Small tables with named rows and columns. After each table, cells are looked up by row and column.

Table dof
,nizip,mimoli
zed,208,85
nofile,133,109
vope,135,77
gera,92,51

nofile, mimoli => 109
vope, nizip => 135
gera, mimoli => 51
zed, nizip => 208
gera, nizip => 92
zed, mimoli => 85
nofile, nizip => 133
vope, mimoli => 77

Table bov
,benib,zoza,zalamas,matonin,vopak
lasoki,2.732,0.980,4.457,1.257,1.631
sudova,3.338,-1.053,7.455,0.072,1.436
fasun,-1.003,6.901,-6.862,1.654,1.697
gege,1.621,6.110,-2.558,4.896,2.231
duk,-1.014,0.995,-0.483,-4.538,0.677
tasur,4.028,4.767,2.061,7.224,2.615

zoza of tasur: 4.767
vopak of gege: 2.231
zalamas of duk: -0.483
matonin of duk: -4.538
vopak of lasoki: 1.631
benib of lasoki: 2.732
benib of tasur: 4.028
zalamas of gege: -2.558
matonin of fasun: 1.654
benib of sudova: 3.338
matonin of gege: 4.896
zalamas of sudova: 7.455
vopak of duk: 0.677
zalamas of lasoki: 4.457
zoza of fasun: 6.901
zoza of lasoki: 0.980
vopak of sudova: 1.436
benib of duk: -1.014

Table rapo
fields: fes, tez, zizo, zaz, vid, zivenok, ralam, zuzer
pev: [104, 635, 477, 180, 528, 183, 226, 200]
seg: [692, 796, 591, 190, 248, 276, 248, 314]
leleli: [432, 32, 463, 241, 393, 93, 165, 139]
bofi: [501, 202, 482, 105, 359, 258, 102, 360]
talos: [775, 359, 586, 156, 298, 292, 189, 305]
sisop: [860, 412, 546, 264, 639, 339, 273, 353]
dapeve: [534, 153, 407, 231, 665, 170, 164, 251]
tid: [536, 913, 508, 291, 481, 145, 336, 160]
kugab: [633, 421, 612, 234, 382, 373, 267, 395]
mivi: [518, 892, 603, 293, 366, 191, 373, 131]
sitapum: [889, 578, 575, 243, 412, 244, 283, 231]
tikilap: [387, 167, 461, 230, 670, 298, 162, 386]
zemoz: [157, 840, 451, 189, 528, 57, 237, 36]

fes of pev: 104
zaz of mivi: 293
vid of kugab: 382
vid of talos: 298
tez of mivi: 892
zuzer of bofi: 360
fes of leleli: 432
ralam of tid: 336
fes of tid: 536

Table fova
,tose,getukez,serak
fidimir,245,490,896
vuzo,232,465,836
bisuros,608,679,619
porevo,701,767,159
divam,153,463,945
git,694,560,399
bef,133,469,631
vozi,325,542,583
davu,349,708,470
bavabu,615,655,364
lop,753,742,205

What is the getukez of divam in fova? 463
What is the tose of fidimir in fova? 245
What is the serak of lop in fova? 205
What is the getukez of davu in fova? 708
What is the getukez of git in fova? 560
What is the tose of bavabu in fova? 615
What is the getukez of fidimir in fova? 490
What is the getukez of lop in fova? 742
What is the serak of git in fova? 399
What is the serak of fidimir in fova? 896
What is the tose of bisuros in fova? 608
What is the tose of bef in fova? 133
What is the serak of davu in fova? 470
What is the tose of davu in fova? 349

bodeku:
|  | dasiv | gif | sufevul | tob | gosofuv | tiz |
|---|---|---|---|---|---|---|
| nog | 54.9 | 70.1 | 71.5 | 73.1 | 91.5 | 65.6 |
| dus | 67.2 | 65.6 | 81.3 | 56.4 | 65.7 | 65.6 |
| fabika | 99.3 | 85.3 | 70.0 | 64.4 | 49.0 | 65.6 |
| bor | 65.6 | 17.0 | 60.8 | 74.0 | 59.2 | 71.7 |
| rit | 52.5 | 57.0 | 67.9 | 65.6 | 53.8 | 69.7 |

tiz of nog: 65.6
tiz of rit: 69.7
gosofuv of fabika: 49.0
tob of fabika: 64.4
tiz of fabika: 65.6
dasiv of bor: 65.6
tob of rit: 65.6
sufevul of rit: 67.9
sufevul of bor: 60.8
tob of bor: 74.0
gif of dus: 65.6
dasiv of rit: 52.5
dasiv of fabika: 99.3
tob of dus: 56.4
gosofuv of nog: 91.5
sufevul of dus: 81.3

mase =
       fel  ronoro
zag    246     112
kiged   76      71
bovu    14     170
kas     44      36

zag, ronoro: 112
bovu, ronoro: 170
kiged, fel: 76
zag, fel: 246
kas, fel: 44
bovu, fel: 14
kas, ronoro: 36
kiged, ronoro: 71

Table sib
cols = pilo, fotal, fuvosid, rosaf, mim, loku
fot: [-21.39, -4.76, 59.58, -50.27, -25.04, -9.22]
tev: [-49.19, -60.51, -96.76, 91.15, -20.92, 89.09]
fod: [-22.85, -34.88, -7.51, -80.44, -11.73, -44.56]
dezap: [-25.82, -19.39, -26.74, 8.19, -17.38, 97.07]

What is the loku of tev in sib? 89.09
What is the loku of fod in sib? -44.56
What is the rosaf of tev in sib? 91.15
What is the mim of fot in sib? -25.04
What is the mim of tev in sib? -20.92
What is the loku of dezap in sib? 97.07
What is the fotal of dezap in sib? -19.39
What is the fotal of fot in sib? -4.76
What is the loku of fot in sib? -9.22
What is the pilo of fod in sib? -22.85
What is the fuvosid of fot in sib? 59.58
What is the rosaf of dezap in sib? 8.19
What is the pilo of tev in sib? -49.19
What is the fotal of fod in sib? -34.88
What is the pilo of dezap in sib? -25.82
What is the mim of fod in sib? -11.73
What is the fuvosid of tev in sib? -96.76
What is the fotal of tev in sib? -60.51

gakupev =
|  | ves | vafom | dage | komitir | zosu |
|---|---|---|---|---|---|
| donaga | 0.608 | 0.748 | 0.443 | 0.658 | 0.476 |
| nelemi | 0.601 | 0.221 | 0.593 | 0.498 | 0.524 |
| fiv | 0.716 | 0.896 | 0.515 | 0.457 | 0.452 |
| gal | 0.471 | 0.895 | 0.517 | 0.651 | 0.572 |
| kuz | 0.420 | 0.734 | 0.580 | 0.592 | 0.572 |
| timaso | 0.687 | 0.788 | 0.443 | 0.579 | 0.461 |
| semo | 0.576 | 0.809 | 0.483 | 0.563 | 0.523 |
| rinore | 0.434 | 0.601 | 0.510 | 0.763 | 0.574 |
| runu | 0.618 | 0.353 | 0.518 | 0.605 | 0.516 |
| ribu | 0.622 | 0.478 | 0.456 | 0.530 | 0.497 |

nelemi, dage -> 0.593
runu, komitir -> 0.605
ribu, komitir -> 0.530
kuz, komitir -> 0.592
runu, dage -> 0.518
kuz, vafom -> 0.734
donaga, ves -> 0.608
fiv, ves -> 0.716
semo, ves -> 0.576
gal, komitir -> 0.651
fiv, zosu -> 0.452

dok.tsv
	vitike	buz	lepeda	topa	beg	bovu	takapuz	foz	vov
fet	284	280	137	154	350	-167	618	238	859
bopif	542	-147	-22	214	887	760	-504	-126	546
devonub	350	-243	41	223	885	613	-438	-7	587
ret	734	45	258	121	795	670	-432	-595	462

What is the beg of bopif in dok? 887
What is the lepeda of fet in dok? 137
What is the lepeda of devonub in dok? 41
What is the vitike of devonub in dok? 350
What is the vitike of ret in dok? 734
What is the takapuz of fet in dok? 618
What is the takapuz of bopif in dok? -504
What is the buz of fet in dok? 280
What is the topa of ret in dok? 121
Row with the largest beg: bopif

Table mig
           ruf     gaf
kib     -63838  -61215
tukolo  -71772  -56121
lano    -70549  -67046
sakode  -73040  -66376
lopupu  -65948  -64867
ped     -65918  -32115
nop     -63578  -59676
big     -88957   50072
fugoto  -66968  -71541
zir     -66123  -71565
kan     -67595  -69620
piruf   -76606  -66532
kodez   -74369  -66939

What is the gaf of kodez in mig? -66939
What is the ruf of piruf in mig? -76606
What is the gaf of lopupu in mig? -64867
What is the ruf of lopupu in mig? -65948
What is the gaf of piruf in mig? -66532
What is the ruf of nop in mig? -63578
What is the gaf of tukolo in mig? -56121
What is the ruf of kan in mig? -67595
What is the ruf of fugoto in mig? -66968
What is the ruf of kodez in mig? -74369
What is the gaf of zir in mig? -71565
What is the gaf of lano in mig? -67046
What is the ruf of ped in mig? -65918
What is the ruf of big in mig? -88957
What is the gaf of fugoto in mig? -71541
What is the gaf of ped in mig? -32115
What is the ruf of sakode in mig? -73040
What is the ruf of kib in mig? -63838
What is the gaf of kan in mig? -69620

